Below are the code and all the weights of a small trained network. Each question names an input and a class and asks about switching units off, where a switched-off unit gives its printed mean instead of its output.

import numpy as np


def w(rows, s, z=0):
    codes = np.array(rows[::2]) - 128.0
    scale = np.full(codes.shape[1], s)
    scale[-1] = z or s
    return codes * scale


def norm(h):
    return h / np.sqrt((h * h).mean(-1, keepdims=True) + 1e-5)


def f(y):
    return y / 2 * (1 + np.tanh(0.7978845608 * (y + 0.044715 * y**3)))


def log_softmax(a):
    a = a - a.max(-1, keepdims=True)
    return a - np.log(np.exp(a).sum(-1, keepdims=True))


def net(x, mask):
    res = np.array(x, float).reshape(1, 5) / 4 @ E
    u = 0
    for l in range(4):
        y = f(norm(res) @ A[l][:, :-1].T + A[l][:, -1])
        res = res + np.where(mask[u : u + 8], y, B[l][:, -1]) @ B[l][:, :-1]
        u += 8
    return log_softmax(norm(res)[-1] @ U[:, :-1].T + U[:, -1])


A, B = {}, {}
E = w([
[132,56,213,132,245,134,18,21,196],'x0',
[142,79,123,7,171,254,173,176,236],'x1',
[120,134,119,141,140,129,141,123,127],'x2',
[230,133,33,200,130,214,5,155,114],'x3',
[2,155,151,200,116,110,74,242,213],'x4',
],0.0057)
A[0] = w([
[60,115,198,101,108,90,211,72,127,55],'L0N0',
[88,130,64,120,84,35,68,64,101,2],'L0N1',
[156,155,211,154,51,76,88,94,45,59],'L0N2',
[137,73,133,38,129,201,134,169,170,84],'L0N3',
[106,120,139,205,172,71,184,169,213,60],'L0N4',
[87,113,200,109,206,105,44,2,106,98],'L0N5',
[88,126,177,144,74,122,38,178,117,82],'L0N6',
[238,178,115,49,144,74,131,21,61,21],'L0N7',
],0.0061,0.0044)
B[0] = w([
[244,122,214,135,152,175,98,254,53,186],'L0N0',
[154,186,131,47,145,99,97,98,103,139],'L0N1',
[133,190,54,66,199,75,123,139,139,184],'L0N2',
[92,176,57,109,237,81,125,119,109,228],'L0N3',
[162,154,165,112,98,197,105,68,139,160],'L0N4',
[138,38,57,186,82,67,128,146,164,253],'L0N5',
[109,165,143,148,130,187,130,57,101,168],'L0N6',
[45,141,154,109,92,220,125,48,76,197],'L0N7',
],0.0073,0.004)
A[1] = w([
[107,112,231,85,112,41,169,154,113,29],'L1N0',
[98,122,203,52,107,132,135,108,86,26],'L1N1',
[150,100,83,97,123,153,208,102,137,59],'L1N2',
[90,166,53,131,36,108,214,212,59,49],'L1N3',
[130,109,112,121,136,194,176,26,96,3],'L1N4',
[164,161,57,177,131,223,40,123,79,69],'L1N5',
[214,131,106,162,93,100,26,141,73,110],'L1N6',
[2,234,147,166,92,154,77,144,218,45],'L1N7',
],0.0067,0.003)
B[1] = w([
[189,143,178,231,186,229,93,212,92,160],'L1N0',
[150,80,137,188,121,213,151,116,93,131],'L1N1',
[131,172,156,79,120,130,159,53,113,151],'L1N2',
[177,33,116,148,105,65,118,73,202,254],'L1N3',
[47,96,133,151,35,97,163,112,20,150],'L1N4',
[139,84,253,170,195,163,201,205,65,225],'L1N5',
[146,155,153,107,172,166,148,177,179,207],'L1N6',
[124,113,137,82,107,192,105,20,101,223],'L1N7',
],0.0071,0.0049)
A[2] = w([
[183,145,81,99,8,126,170,172,122,27],'L2N0',
[134,234,139,196,146,52,67,90,75,5],'L2N1',
[140,52,97,105,180,149,144,94,81,207],'L2N2',
[114,141,100,62,129,189,116,115,111,64],'L2N3',
[96,90,208,92,172,108,155,220,66,64],'L2N4',
[94,172,143,107,38,226,80,10,99,134],'L2N5',
[27,163,144,170,65,181,71,160,202,63],'L2N6',
[77,150,253,91,83,64,173,69,128,121],'L2N7',
],0.0079,0.0022)
B[2] = w([
[125,122,138,186,73,71,50,78,212,175],'L2N0',
[99,153,32,11,125,133,149,196,144,210],'L2N1',
[110,200,175,133,54,93,83,173,146,253],'L2N2',
[63,155,79,166,110,161,108,113,108,162],'L2N3',
[145,155,96,167,145,170,139,138,139,200],'L2N4',
[70,174,181,121,120,127,175,57,68,239],'L2N5',
[55,158,216,121,71,111,169,83,2,208],'L2N6',
[187,134,136,154,175,149,129,188,117,183],'L2N7',
],0.0092,0.0044)
A[3] = w([
[81,171,1,7,190,144,147,159,136,96],'L3N0',
[139,26,115,152,122,84,52,59,169,77],'L3N1',
[146,117,87,147,91,152,178,99,113,180],'L3N2',
[69,200,108,87,154,186,106,114,204,102],'L3N3',
[203,105,142,193,152,176,131,199,65,3],'L3N4',
[153,17,122,196,111,35,108,67,208,126],'L3N5',
[161,105,122,173,104,73,171,69,79,196],'L3N6',
[170,118,174,205,182,183,175,226,101,66],'L3N7',
],0.0086,0.0039)
B[3] = w([
[132,111,30,34,185,14,11,181,91,254],'L3N0',
[66,80,134,192,3,80,202,156,236,188],'L3N1',
[34,100,234,193,194,103,55,122,168,157],'L3N2',
[204,157,38,70,68,40,145,142,33,195],'L3N3',
[219,162,167,176,135,220,157,201,132,201],'L3N4',
[98,121,98,148,107,126,165,71,233,237],'L3N5',
[52,87,114,74,165,202,95,168,145,198],'L3N6',
[255,172,109,180,174,122,154,105,121,248],'L3N7',
],0.0075,0.0061)
U = w([
[227,146,167,179,166,184,140,169,123,252],'0',
[42,130,194,107,93,166,122,84,46,28],'1',
[96,83,118,155,91,93,122,119,247,133],'2',
[151,148,41,46,167,73,96,164,106,84],'3',
],0.016,0.0019)

Each question gives the input, the list of numbers given to net, and the class t.
The units are the neurons (one row each of A and B). Each row of codes is followed by its name. A weight is (code - 128) times the scale printed after its matrix; where a second scale follows, it is the last column's (A, B and U).
mask holds one flag per neuron, layer by layer. A switched-off neuron (its flag False) gives its mean, the last column of its row in B, instead of its output. The means were averaged over made-up inputs and are rounded, as every weight is.
A unit's drop is (log p(t) with every unit on - log p(t) with that unit switched off) / (log p(t) with every unit on - log p(t) with every unit switched off).
The circuit of an input: a set's keep is (log p(t) with only the set's units on - log p(t) with every unit switched off) / (log p(t) with every unit on - log p(t) with every unit switched off). Starting from the 12 units with the biggest drops (on a tie, the unit counted first), units are removed one at a time, each time the one whose removal leaves the highest keep (on an exact tie, the one counted first), for as long as the keep stays at least 0.8.
units of the circuit, in order: the units of the circuit, biggest drop first
most important unit: the unit with the biggest drop
top k neurons: the k neurons with the biggest drops, biggest first
top k neurons in layer l: the k neurons of layer l with the biggest drops, biggest first
drop when u is switched off: that unit's drop, to one decimal
input [7,-7,-8,4,-4], class 2: units of the circuit, in order	(L3N1)
input [-7,-8,-5,-8,1], class 0: units of the circuit, in order	(L1N0, L2N7)
input [-8,-8,2,-8,-4], class 0: top 4 neurons in layer 2	(L2N7, L2N5, L2N4, L2N2)
input [-5,5,6,3,-2], class 2: top 4 neurons	(L1N3, L2N0, L2N1, L0N2)
input [-4,-2,-8,-2,4], class 1: top 4 neurons	(L1N7, L0N5, L2N5, L0N6)
input [5,-6,-2,3,1], class 3: top 2 neurons in layer 0	(L0N2, L0N1)
input [3,7,-2,-7,5], class 0: top 3 neurons	(L0N0, L2N1, L1N0)
input [-2,-7,4,-8,-8], class 0: top 2 neurons	(L0N0, L2N7)
input [4,1,-4,-4,4], class 0: top 2 neurons in layer 0	(L0N0, L0N7)
input [-5,5,-2,1,0], class 2: top 3 neurons	(L1N3, L2N0, L2N1)
input [0,-2,7,-3,-4], class 1: top 2 neurons	(L0N7, L2N5)
input [-7,6,-1,-8,0], class 0: units of the circuit, in order	(L0N0, L1N0)
input [3,-3,2,3,2], class 0: top 3 neurons	(L1N6, L1N3, L0N3)
input [-7,-7,4,5,6], class 2: top 2 neurons in layer 0	(L0N3, L0N7)
input [5,-7,4,2,-7], class 1: top 2 neurons	(L0N7, L0N3)
input [6,7,2,6,-6], class 3: most important unit	L1N3
input [1,6,-3,7,-8], class 1: top 2 neurons in layer 1	(L1N4, L1N2)
input [-8,3,-7,7,6], class 2: top 2 neurons	(L2N0, L1N3)
input [2,3,-2,1,-3], class 1: top 2 neurons	(L0N7, L1N4)
input [-7,-2,3,-6,4], class 2: units of the circuit, in order	(L1N3)
input [-2,-6,1,-3,7], class 1: top 2 neurons	(L1N7, L2N5)
input [4,-8,-5,-6,0], class 3: top 3 neurons	(L2N1, L0N2, L1N5)
input [7,-8,6,0,1], class 3: top 3 neurons in layer 0	(L0N2, L0N1, L0N6)
input [-5,4,4,3,-4], class 2: top 2 neurons in layer 1	(L1N3, L1N7)
input [5,-4,1,-6,1], class 0: drop when L0N0 is switched off	1.8
input [-2,1,-1,-2,-8], class 1: drop when L2N4 is switched off	0.0
